The symbols move the elements like this.
FF ne TR
FF le LM
FF za LQ
FF ve MS
FF zo HT
PQ ne HG
PQ le CQ
PQ za JN
PQ ve GG
PQ zo HS
BN ne RL
BN le SD
BN za PB
BN ve FF
BN zo RR
PP ne FS
PP le MF
PP za MH
PP ve RD
PP zo BZ
SF ne TM
SF le GD
SF za TL
SF ve HZ
SF zo JD
LS ne DJ
LS le HN
LS za QL
LS ve QT
LS zo CM
NH ne ZL
NH le HM
NH za SJ
NH ve LS
NH zo HP
HQ ne NR
HQ le PR
HQ za FM
HQ ve DT
HQ zo DS
CN ne DN
CN le BF
CN za GN
CN ve FD
CN zo FT
ZG ne DL
ZG le HG
ZG za BF
ZG ve CP
ZG zo SQ
ZQ ne CR
ZQ le PP
ZQ za DS
ZQ ve MH
ZQ zo TG
RN ne GP
RN le DM
RN za MP
RN ve RR
RN zo HQ
HG ne JH
HG le HB
HG za CP
HG ve FT
HG zo QH
PR ne RH
PR le GL
PR za DT
PR ve TC
PR zo MH
LQ ne FQ
LQ le MS
LQ za SR
LQ ve HP
LQ zo ZJ
BT ne NQ
BT le GN
BT za CC
BT ve TQ
BT zo GB
DQ ne MR
DQ le ZN
DQ za NT
DQ ve JD
DQ zo QL
RH ne DP
RH le ML
RH za JG
RH ve HQ
RH zo SG
DS ne NS
DS le MH
DS za DG
DS ve DP
DS zo SZ
RC ne MF
RC le BB
RC za NJ
RC ve CR
RC zo TQ
CT ne RM
CT le TM
CT za TZ
CT ve HS
CT zo BS
QL ne ZF
QL le QT
QL za NC
QL ve LB
QL zo QM
ML ne MN
ML le NS
ML za HQ
ML ve PR
ML zo ZQ
GG ne FT
GG le DL
GG za DN
GG ve QS
GG zo QR
CG ne HT
CG le MG
CG za TR
CG ve BN
CG zo RN
RD ne ZQ
RD le SZ
RD za MN
RD ve BD
RD zo BB
FT ne ZG
FT le PQ
FT za RJ
FT ve JN
FT zo TZ
GP ne FM
GP le PN
GP za MG
GP ve ZR
GP zo NR
GD ne MT
GD le NT
GD za HZ
GD ve RM
GD zo BP
ZR ne TH
ZR le RN
ZR za SD
ZR ve MP
ZR zo JG
TH ne GZ
TH le GP
TH za CG
TH ve MG
TH zo LP
DJ ne QM
DJ le NH
DJ za ZF
DJ ve SJ
DJ zo SR
ZL ne LD
ZL le FZ
ZL za JC
ZL ve DJ
ZL zo QP
HT ne MP
HT le DD
HT za ZJ
HT ve RL
HT zo GP
SG ne NJ
SG le ZQ
SG za GL
SG ve DS
SG zo MF
ZF ne NL
ZF le SJ
ZF za ZN
ZF ve JQ
ZF zo HN
PG ne HR
PG le CN
PG za BT
PG ve GN
PG zo CP
BS ne PJ
BS le TT
BS za SF
BS ve GD
BS zo ZN
DD ne RR
DD le TH
DD za RL
DD ve CG
DD zo PN
SQ ne TL
SQ le QH
SQ za PQ
SQ ve CQ
SQ zo TM
NQ ne RP
NQ le ZH
NQ za BZ
NQ ve LL
NQ zo CN
DZ ne TQ
DZ le RQ
DZ za MF
DZ ve TG
DZ zo ZH
HH ne JP
HH le TR
HH za MC
HH ve FQ
HH zo SD
FH ne SD
FH le HT
FH za JP
FH ve ZJ
FH zo TH
BZ ne DZ
BZ le LL
BZ za RC
BZ ve BB
BZ zo GN
ZN ne GM
ZN le JQ
ZN za JD
ZN ve BP
ZN zo QT
FZ ne CM
FZ le SN
FZ za DJ
FZ ve NH
FZ zo LQ
JN ne CP
JN le GG
JN za HR
JN ve DN
JN zo JH
NG ne BT
NG le RP
NG za FP
NG ve DZ
NG zo HR
JQ ne NM
JQ le QL
JQ za BP
JQ ve NC
JQ zo QC
HB ne QR
HB le SQ
HB za FT
HB ve PQ
HB zo CT
MT ne JR
MT le BS
MT za TB
MT ve SF
MT zo DQ
TT ne MD
TT le DQ
TT za GD
TT ve NT
TT zo JQ
RP ne GN
RP le FR
RP za DZ
RP ve RQ
RP zo DN
NC ne ZN
NC le LB
NC za PJ
NC ve MD
NC zo NL
CR ne SZ
CR le FS
CR za NS
CR ve SG
CR zo FP
ZH ne FR
ZH le PG
ZH za LL
ZH ve BT
ZH zo BF
DH ne LQ
DH le HJ
DH za CM
DH ve MJ
DH zo TR
FS ne RC
FS le ZB
FS za SG
FS ve ZQ
FS zo DZ
JH ne CQ
JH le QR
JH za DR
JH ve ZG
JH zo HZ
LP ne TC
LP le NR
LP za RN
LP ve DM
LP zo ML
FD ne PG
FD le GB
FD za NG
FD ve RP
FD zo JN
NT ne BS
NT le JD
NT za RM
NT ve JZ
NT zo NC
PN ne DT
PN le LP
PN za ZR
PN ve RN
PN zo RH
LL ne RQ
LL le BT
LL za BB
LL ve CC
LL zo FD
GM ne LB
GM le NM
GM za TT
GM ve DQ
GM zo SJ
MF ne ZB
MF le TG
MF za RD
MF ve SZ
MF zo LL
MD ne BP
MD le MR
MD za MT
MD ve BS
MD zo NM
TC ne HQ
TC le DG
TC za GP
TC ve PN
TC zo MN
HJ ne MS
HJ le HH
HJ za MJ
HJ ve MC
HJ zo BN
NJ ne RD
NJ le CR
NJ za ML
NJ ve NS
NJ zo ZB
HS ne QH
HS le TB
HS za JH
HS ve QR
HS zo GD
MH ne SG
MH le RD
MH za DP
MH ve MN
MH zo RC
PC ne QL
PC le NL
PC za MR
PC ve GM
PC zo DJ
NL ne QT
NL le JC
NL za GM
NL ve NM
NL zo NH
BF ne QS
BF le CP
BF za FD
BF ve GB
BF zo PQ
MG ne DD
MG le ZR
MG za BN
MG ve SD
MG zo DM
SR ne SN
SR le HP
SR za HN
SR ve LD
SR zo HJ
JC ne QC
JC le DJ
JC za NM
JC ve ZF
JC zo HM
CC ne BZ
CC le TQ
CC za FS
CC ve ZB
CC zo RP
RM ne SF
RM le JZ
RM za SQ
RM ve QH
RM zo PJ
CM ne SR
CM le MJ
CM za QM
CM ve ZL
CM zo FQ
PB ne HH
PB le FF
PB za QP
PB ve LQ
PB zo FH
NM ne PC
NM le ZF
NM za DQ
NM ve ZN
NM zo LS
QC ne LS
QC le QM
QC za PC
QC ve NL
QC zo FZ
JZ ne GD
JZ le JR
JZ za QH
JZ ve CT
JZ zo MD
FP ne CC
FP le DZ
FP za PP
FP ve MF
FP zo NQ
QM ne HN
QM le ZL
QM za NL
QM ve JC
QM zo SN
LM ne BN
LM le FH
LM za MS
LM ve JP
LM zo DD
ZB ne BB
ZB le FP
ZB za ZQ
ZB ve PP
ZB zo RQ
DT ne JG
DT le TC
DT za TH
DT ve GP
DT zo DP
LB ne JQ
LB le PC
LB za MD
LB ve MR
LB zo JC
CP ne DR
CP le FT
CP za GB
CP ve RJ
CP zo CQ
SD ne CG
SD le MP
SD za FF
SD ve LM
SD zo GZ
BB ne TG
BB le CC
BB za CR
BB ve FS
BB zo NG
RL ne FH
RL le CG
RL za HH
RL ve TR
RL zo ZR
TQ ne LL
TQ le NG
TQ za ZB
TQ ve FP
TQ zo FR
QS ne JN
QS le DR
QS za PG
QS ve CN
QS zo HG
BD ne MH
BD le NJ
BD za RH
BD ve ML
BD zo FS
DP ne GL
DP le MN
DP za LP
DP ve NR
DP zo NJ
HM ne FZ
HM le SR
HM za LS
HM ve HN
HM zo DH
BP ne DQ
BP le NC
BP za JR
BP ve PJ
BP zo PC
MR ne NC
MR le GM
MR za BS
MR ve TT
MR zo ZF
FR ne FD
FR le HR
FR za RQ
FR ve NQ
FR zo QS
MC ne DH
MC le FQ
MC za FZ
MC ve SN
MC zo FF
TG ne FP
TG le BZ
TG za SZ
TG ve RC
TG zo BT
GL ne ML
GL le DS
GL za TC
GL ve DG
GL zo RD
DR ne GG
DR le ZG
DR za CN
DR ve BF
DR zo HB
DL ne PQ
DL le JH
DL za QS
DL ve DR
DL zo TL
GN ne ZH
GN le FD
GN za TQ
GN ve NG
GN zo RJ
QR ne TZ
QR le TL
QR za ZG
QR ve HG
QR zo RM
FM ne DM
FM le DT
FM za DD
FM ve TH
FM zo DG
SJ ne JC
SJ le LS
SJ za JQ
SJ ve QL
SJ zo LD
DG ne PR
DG le DP
DG za PN
DG ve LP
DG zo BD
TM ne JZ
TM le MT
TM za HS
TM ve TB
TM zo TT
HP ne QP
HP le DH
HP za LD
HP ve CM
HP zo HH
DN ne RJ
DN le QS
DN za ZH
DN ve PG
DN zo ZG
LD ne HM
LD le CM
LD za QC
LD ve QM
LD zo MC
SZ ne PP
SZ le RC
SZ za BD
SZ ve NJ
SZ zo CC
RR ne ZR
RR le GZ
RR za FH
RR ve HT
RR zo DT
QH ne HZ
QH le CT
QH za CQ
QH ve TZ
QH zo MT
RQ ne NG
RQ le NQ
RQ za TG
RQ ve BZ
RQ zo PG
HZ ne TB
HZ le RM
HZ za HB
HZ ve SQ
HZ zo JR
CQ ne HB
CQ le TZ
CQ za GG
CQ ve DL
CQ zo TB
RJ ne BF
RJ le JN
RJ za FR
RJ ve HR
RJ zo DL
JP ne FF
JP le ZJ
JP za DH
JP ve HJ
JP zo CG
PJ ne JD
PJ le MD
PJ za TM
PJ ve MT
PJ zo GM
MJ ne HP
MJ le MC
MJ za ZL
MJ ve FZ
MJ zo PB
NR ne DG
NR le RH
NR za DM
NR ve JG
NR zo NS
TR ne ZJ
TR le BN
TR za FQ
TR ve PB
TR zo MP
ZJ ne LM
ZJ le RL
ZJ za HJ
ZJ ve HH
ZJ zo MG
MN ne DS
MN le BD
MN za NR
MN ve RH
MN zo CR
QT ne SJ
QT le QC
QT za LB
QT ve PC
QT zo ZL
FQ ne HJ
FQ le PB
FQ za SN
FQ ve QP
FQ zo LM
JD ne TT
JD le BP
JD za JZ
JD ve JR
JD zo LB
JR ne NT
JR le PJ
JR za CT
JR ve TM
JR zo MR
GB ne CN
GB le RJ
GB za RP
GB ve FR
GB zo GG
MS ne PB
MS le JP
MS za HP
MS ve DH
MS zo RL
HN ne NH
HN le LD
HN za QT
HN ve QC
HN zo MJ
QP ne MC
QP le LQ
QP za HM
QP ve SR
QP zo JP
TL ne HS
TL le HZ
TL za HG
TL ve HB
TL zo JZ
SN ne MJ
SN le QP
SN za NH
SN ve HM
SN zo MS
TZ ne SQ
TZ le HS
TZ za DL
TZ ve JH
TZ zo SF
HR ne GB
HR le DN
HR za NQ
HR ve ZH
HR zo DR
MP ne MG
MP le RR
MP za LM
MP ve FH
MP zo FM
NS ne BD
NS le SG
NS za PR
NS ve GL
NS zo PP
DM ne PN
DM le JG
DM za RR
DM ve GZ
DM zo PR
JG ne LP
JG le HQ
JG za GZ
JG ve FM
JG zo GL
GZ ne RN
GZ le FM
GZ za HT
GZ ve DD
GZ zo TC
TB ne CT
TB le SF
TB za QR
TB ve TL
TB zo NT

The rows follow the links: the fewer symbols apart two elements are, the more alike their rows tend to be.

Named rows; a name shown again gets a slightly different row:
GM [14, -1, 52, 31, 2, -9, 2, 38, 41, 27, 5, 19, -24, -8, -55, -16, 21, -52, -47, -17, -7, 38, -24, -33, -36, 29, 41, -20, 57, -18, 31, 16, 62, -14, 22, -27, -38, 25, -4, 8, 1, -16, 62, 105, 42, -11, 37, 11, -15, -54, -16]
CT [-7, 13, 21, 50, 21, -43, -36, 33, -9, -28, 9, 7, 24, -62, -52, -25, -29, -48, -1, -8, 48, 31, -39, -4, -50, 96, -13, 7, 20, -19, 43, 22, 58, -21, 17, -17, 14, -8, 18, -32, -17, 47, 20, 62, 32, -26, 67, -6, 46, -24, -19]
HT [15, -11, 2, -44, -25, 50, 50, -16, 44, 35, -10, -9, -34, 69, 18, 25, 47, 11, -27, 3, -57, -17, 29, 0, 34, -89, 42, -24, 11, 21, -28, -12, -45, 11, -19, 6, -39, 21, -24, 51, 12, -60, 13, -18, -22, 20, -55, 13, -64, -2, 22]
JP [-16, 45, -25, -4, -7, 41, 58, -21, 46, -53, -6, -79, -1, 15, -39, 18, 19, -87, 1, 21, 23, -25, -16, 40, 10, 16, 38, -36, 9, 32, 38, 23, -66, -12, -48, 15, -37, 4, -12, 52, -22, 8, -19, -46, -35, -33, -15, 27, -20, 1, 58]
BZ [-12, -1, -33, -17, 3, -13, -21, -21, -57, 14, -2, 15, 22, -7, 82, 17, -33, 76, 52, 13, -8, -15, 33, -6, 17, -26, -60, 31, -65, -8, -54, -27, -25, 18, 7, 27, 50, -23, -2, -35, 19, 16, -49, -81, -12, 19, -37, -16, 15, 60, -23]
NT [-2, 78, 24, 70, 12, -18, 8, 18, 32, 15, -5, -20, -3, -55, -1, 20, -18, -77, 30, 11, 8, 58, -13, -71, -65, 73, -16, -30, -10, -31, -15, 6, 22, -24, 16, 9, -10, -1, -35, -14, 6, 39, 21, 40, 29, -43, 0, 38, -3, 30, -51]
NQ [13, -56, 4, -24, -4, -26, -47, 2, -55, 49, 5, 73, 6, 7, 59, -14, -17, 111, 6, -12, -27, -2, 29, -16, 20, -45, -39, 42, -27, -17, -45, -23, 31, 24, 37, -5, 45, -6, 15, -42, 23, -12, -3, 3, 14, 45, -4, -36, 19, 9, -40]
DH [6, -8, 14, -13, -10, 31, 32, 7, 54, -29, 2, -32, -17, 27, -78, -14, 38, -67, -56, -7, 6, -8, -28, 36, 7, 1, 65, -29, 62, 27, 60, 24, -7, -16, -23, -18, -55, 20, 5, 50, -25, -30, 30, 39, -4, -10, 21, 12, -22, -64, 55]
TC [-18, 7, -56, -38, -4, 27, 22, -43, -19, -45, -2, -48, 16, 23, 27, 12, -1, 10, 33, 23, 12, -51, 12, 55, 42, -25, -14, 4, -39, 31, 2, -8, -80, 9, -35, 25, 19, -18, 5, 19, -12, 8, -60, -113, -53, 2, -36, -2, 3, 33, 51]
CN [-11, -30, -15, 8, 17, -48, -65, 7, -79, -33, 11, 29, 40, -43, 2, -34, -48, 48, 24, -10, 45, -9, -13, 29, -2, 49, -50, 47, -22, -9, 18, 4, 32, 6, 19, -5, 62, -27, 40, -57, -13, 42, -28, -11, 7, 9, 49, -41, 70, 4, -11]
HN [2, 75, 17, 35, -2, 27, 54, 3, 79, 6, -6, -52, -26, -6, -21, 36, 22, -99, 2, 17, -13, 33, -9, -43, -37, 24, 33, -52, 14, -6, -5, 9, -15, -18, -19, 12, -51, 16, -48, 37, 1, 3, 28, 19, 5, -43, -26, 52, -47, 12, -7]
GD [-10, 70, 12, 69, 20, -28, -7, 17, 16, -17, 1, -28, 12, -67, -23, 7, -30, -82, 30, 11, 41, 43, -29, -38, -59, 95, -21, -17, -6, -27, 14, 14, 24, -25, 9, 5, -1, -8, -18, -20, -9, 58, 8, 29, 25, -50, 29, 26, 22, 21, -35]
PJ [6, 69, 36, 62, 9, -14, 14, 19, 40, 34, -8, -8, -16, -42, 4, 23, -8, -69, 13, 6, -13, 61, -8, -84, -63, 52, -10, -29, 0, -35, -24, 2, 35, -22, 21, 7, -20, 5, -42, -9, 17, 19, 36, 51, 37, -37, -8, 40, -20, 23, -60]
MP [15, -23, 1, -47, -28, 50, 44, -13, 40, 33, -8, -1, -36, 70, 11, 15, 54, 21, -32, -2, -55, -23, 31, 6, 42, -94, 42, -20, 18, 25, -21, -12, -39, 14, -16, -2, -36, 20, -16, 49, 12, -65, 13, -10, -21, 26, -49, 11, -60, -14, 28]
QC [-13, 74, 7, 42, 8, 16, 41, 7, 58, -31, -3, -67, -11, -25, -50, 19, 9, -119, 2, 12, 25, 24, -32, -15, -36, 62, 27, -45, 19, 1, 32, 24, -13, -28, -20, 7, -42, 8, -31, 29, -17, 27, 17, 14, 1, -50, 6, 42, -16, 1, 13]
FR [8, -71, 6, -19, 4, -38, -67, 12, -71, 19, 7, 72, 17, -5, 25, -35, -24, 99, -6, -19, 2, -8, 12, 13, 14, -14, -36, 53, -7, -10, -8, -12, 48, 20, 30, -19, 47, -11, 39, -48, 7, -1, -5, 21, 18, 41, 34, -46, 45, -14, -24]
BT [13, -48, 1, -22, 2, -24, -43, -1, -55, 47, 1, 69, 3, 10, 68, -8, -19, 112, 10, -12, -30, -4, 33, -23, 19, -49, -44, 36, -30, -17, -54, -28, 25, 24, 29, -2, 43, -7, 12, -42, 29, -18, -9, -5, 11, 46, -12, -32, 16, 19, -42]
DL [5, 23, 18, 37, 11, -37, -34, 13, -27, 53, -1, 44, 3, -38, 62, 11, -36, 40, 38, 3, -16, 45, 18, -74, -36, 21, -53, 14, -36, -41, -54, -24, 44, 4, 40, 7, 32, -11, -22, -51, 28, 22, 6, 22, 34, 0, -12, 2, 11, 46, -81]
LP [-22, 5, -54, -39, -4, 27, 20, -40, -19, -59, 1, -48, 18, 20, 16, 8, 0, 7, 26, 16, 20, -55, 5, 66, 44, -21, -3, 8, -31, 34, 15, 2, -79, 6, -35, 22, 13, -15, 9, 25, -18, 7, -57, -105, -50, 1, -29, -9, 5, 26, 60]
TH [5, -62, -10, -64, -21, 39, 18, -15, 8, -8, 0, 1, -15, 67, -23, -16, 43, 34, -51, -7, -18, -46, 9, 64, 60, -75, 46, 6, 33, 35, 28, 4, -27, 16, -24, -13, -22, 15, 23, 40, -10, -58, -3, -14, -28, 32, -6, -19, -20, -47, 66]
MH [7, -79, -17, -60, -12, 6, -26, -11, -48, 18, 2, 46, 2, 49, 37, -16, 7, 106, -13, -15, -27, -41, 35, 33, 55, -82, -8, 37, -8, 14, -20, -19, -8, 31, 4, -6, 25, -4, 30, -9, 9, -40, -21, -29, -13, 50, -12, -40, 5, -13, 14]
DS [8, -52, -15, -56, -18, 16, -7, -17, -32, 34, -3, 36, -9, 52, 62, 5, 12, 100, -3, -6, -46, -31, 42, 13, 50, -93, -9, 21, -20, 12, -44, -27, -24, 27, 2, 4, 20, 0, 8, 1, 17, -42, -20, -43, -14, 48, -41, -24, -16, 13, 2]
FS [-24, -40, -46, -32, 3, -11, -34, -19, -73, -48, 8, 4, 36, -1, 23, -13, -29, 62, 25, 6, 35, -49, 5, 69, 42, -7, -36, 41, -36, 16, 14, -4, -29, 15, -10, 7, 52, -25, 43, -24, -18, 21, -59, -78, -31, 19, 8, -38, 50, 11, 31]
MS [-14, 20, -13, -5, -5, 35, 42, -8, 45, -60, -4, -67, -1, 12, -68, -1, 28, -87, -22, 8, 30, -21, -29, 54, 8, 18, 47, -27, 33, 29, 61, 30, -44, -15, -40, 1, -41, 8, 2, 47, -32, -3, -1, -14, -28, -29, 10, 21, -11, -33, 71]

Each walk starts at a row. The symbols on each line, taken left to right, move it on to the next element.
Each answer is a row, close to the row of the element it stands for.
new walk
[-18, 18, -21, 32, 22, -41, -47, 1, -66, -30, 4, 8, 42, -63, 26, -8, -59, 18, 48, 6, 44, 4, -7, 2, -22, 66, -66, 31, -48, -18, -5, -1, 13, 1, 13, 13, 56, -33, 18, -58, -6, 63, -38, -37, 6, -10, 24, -18, 55, 40, -29]
ve zo ve ne le ne zo	[17, -29, 44, 29, 11, -47, -52, 38, -15, 38, 7, 61, -1, -28, -16, -29, -14, 24, -25, -26, -3, 38, -11, -36, -32, 28, -9, 21, 28, -31, 6, 1, 86, -3, 42, -32, 10, 8, 12, -42, 11, 1, 45, 95, 50, 10, 51, -16, 27, -35, -55]
ve ve zo ve zo le zo le	[20, 21, 53, 38, 1, -10, 8, 29, 48, 54, -2, 26, -33, -12, -22, 5, 15, -42, -28, -8, -31, 54, -8, -70, -47, 13, 22, -24, 34, -32, -15, 3, 57, -16, 25, -19, -37, 22, -28, 3, 18, -16, 64, 99, 44, -11, 15, 25, -29, -20, -50]
new walk
[-16, 11, -51, -37, -8, 26, 25, -42, -18, -26, -6, -38, 13, 27, 49, 24, -4, 25, 38, 20, -1, -45, 25, 38, 39, -43, -17, 2, -47, 26, -22, -13, -82, 14, -29, 27, 15, -16, -4, 17, -1, 0, -58, -113, -48, 7, -51, 1, -6, 49, 35]
le ne ve zo ne	[10, -73, -15, -61, -14, 8, -19, -14, -41, 27, -1, 47, -5, 50, 45, -11, 12, 106, -14, -9, -38, -38, 34, 26, 55, -87, -7, 31, -13, 15, -31, -21, -10, 29, 2, -5, 20, 1, 24, -4, 13, -47, -17, -31, -14, 51, -22, -33, -2, -4, 9]
za ve le ve zo zo ne ne	[-16, -51, -44, -37, 2, -10, -35, -20, -71, -44, 6, 10, 37, 4, 18, -20, -26, 68, 17, -3, 30, -51, 3, 73, 41, -12, -31, 44, -27, 21, 15, -4, -25, 17, -9, 3, 50, -23, 42, -18, -14, 12, -54, -72, -31, 27, 15, -39, 51, 5, 36]
new walk
[9, 3, 47, 30, 2, -7, 1, 31, 44, 2, 2, 2, -19, -13, -76, -18, 20, -64, -44, -17, 11, 34, -35, -16, -33, 41, 43, -19, 56, -10, 44, 25, 55, -21, 8, -28, -37, 18, 2, 9, -10, -6, 56, 98, 36, -19, 49, 10, -4, -58, -3]
ve ve za le le le za le	[11, 62, 38, 57, 10, -10, 14, 24, 46, 42, -5, 0, -20, -31, 0, 21, -2, -59, 9, 1, -18, 64, -7, -86, -62, 40, 0, -36, 6, -38, -26, -2, 36, -19, 20, 2, -28, 10, -43, -7, 20, 9, 44, 63, 38, -31, -7, 41, -27, 20, -62]
za za zo ve ne ne	[-12, 62, 8, 67, 20, -31, -9, 18, 10, -27, 2, -27, 20, -65, -31, 1, -33, -78, 29, 7, 48, 41, -35, -29, -60, 101, -21, -13, 1, -22, 25, 16, 27, -26, 12, 3, 0, -10, -8, -23, -12, 56, 8, 27, 28, -46, 38, 19, 28, 12, -28]
new walk
[2, -63, -17, -60, -19, 35, 16, -14, 2, -23, 1, -6, -5, 59, -29, -20, 34, 27, -43, -9, -9, -56, 0, 72, 60, -67, 41, 9, 29, 40, 35, 5, -34, 14, -28, -14, -14, 10, 31, 38, -18, -50, -12, -22, -32, 28, 1, -23, -13, -50, 69]
zo zo zo le zo za ne	[-21, -8, -50, -21, 5, -13, -26, -25, -64, -41, 3, -8, 39, -13, 44, -1, -36, 56, 47, 8, 31, -39, 11, 48, 26, 3, -51, 37, -54, 11, -10, -10, -41, 14, -7, 22, 55, -27, 25, -24, -8, 31, -66, -93, -31, 9, -13, -24, 42, 41, 15]
za ve zo za ve zo za le	[-1, -80, -24, -56, -8, -3, -36, -13, -64, -11, 6, 37, 20, 33, 17, -28, -4, 99, -12, -12, -2, -51, 16, 62, 56, -52, -13, 45, -11, 20, 4, -10, -8, 25, 2, -10, 37, -9, 45, -16, -3, -21, -30, -41, -21, 45, 12, -50, 28, -20, 29]
new walk
[-10, 3, -44, -40, -11, 27, 23, -37, -17, -1, -7, -18, 2, 31, 64, 26, 3, 46, 35, 18, -20, -39, 36, 17, 42, -57, -21, 2, -46, 21, -36, -22, -72, 17, -26, 29, 20, -10, -11, 12, 8, -12, -49, -98, -41, 18, -61, -1, -14, 51, 18]
ne ve ve ne zo zo za ve za	[-21, -6, -52, -38, -7, 29, 18, -35, -19, -60, 3, -51, 20, 26, 5, 7, 3, 6, 19, 20, 23, -56, 5, 74, 46, -20, 1, 5, -24, 36, 19, 8, -75, 7, -39, 24, 13, -17, 14, 23, -19, 8, -59, -101, -54, 3, -24, -11, 7, 14, 66]
le le ne za za zo ne	[-17, 11, -51, -39, -10, 29, 24, -38, -20, -40, -2, -43, 17, 23, 37, 16, -1, 19, 38, 24, 8, -49, 17, 45, 42, -33, -14, 2, -40, 26, -10, -9, -82, 13, -33, 33, 17, -16, 2, 16, -9, 5, -58, -111, -49, 5, -45, -3, -3, 44, 42]
new walk
[4, 13, 30, 33, 9, -6, 3, 28, 43, -19, 6, -15, -9, -20, -83, -18, 13, -81, -36, -9, 28, 25, -43, 1, -35, 56, 39, -21, 55, -5, 58, 28, 41, -25, 0, -21, -35, 13, 5, 16, -21, 6, 42, 78, 25, -31, 54, 16, 2, -54, 11]
le ne le le zo le	[9, -15, 26, -10, -15, 28, 33, 15, 59, -1, -5, -16, -31, 35, -74, -11, 46, -52, -61, -12, -13, 0, -18, 17, 6, -20, 68, -28, 62, 18, 45, 21, 8, -12, -15, -22, -56, 30, -1, 47, -9, -42, 43, 62, 2, -6, 19, 12, -36, -64, 39]
ve le za ne za	[-7, 80, 9, 45, 6, 17, 48, 3, 68, -23, -4, -66, -13, -21, -44, 24, 9, -118, 6, 15, 17, 26, -25, -23, -41, 56, 24, -52, 15, -4, 23, 17, -17, -27, -17, 10, -41, 5, -34, 29, -13, 24, 13, 15, 2, -51, -8, 45, -25, 9, 11]
new walk
[-10, 11, -50, -38, -9, 27, 26, -38, -18, -17, -4, -30, 10, 29, 55, 28, 0, 34, 35, 21, -14, -38, 31, 25, 42, -50, -17, 5, -46, 22, -29, -18, -80, 17, -27, 31, 17, -16, -9, 14, 5, -3, -55, -106, -46, 10, -54, 0, -13, 51, 31]
ve le zo le zo	[-22, -20, -49, -24, 7, -15, -25, -26, -64, -43, 4, -3, 41, -9, 38, -7, -36, 57, 38, 8, 30, -44, 9, 54, 32, 1, -47, 38, -45, 14, -2, -6, -38, 20, -10, 17, 52, -31, 29, -27, -13, 29, -64, -91, -30, 14, -1, -30, 47, 32, 22]
ve le zo ne zo zo ne	[-14, 34, -15, 36, 22, -43, -37, 3, -49, -11, 3, 9, 33, -60, 45, 6, -57, 19, 59, 9, 33, 18, 2, -21, -30, 58, -70, 19, -52, -25, -22, -6, 14, -1, 16, 19, 53, -29, 1, -53, 4, 62, -34, -37, 10, -12, 8, -6, 51, 57, -44]
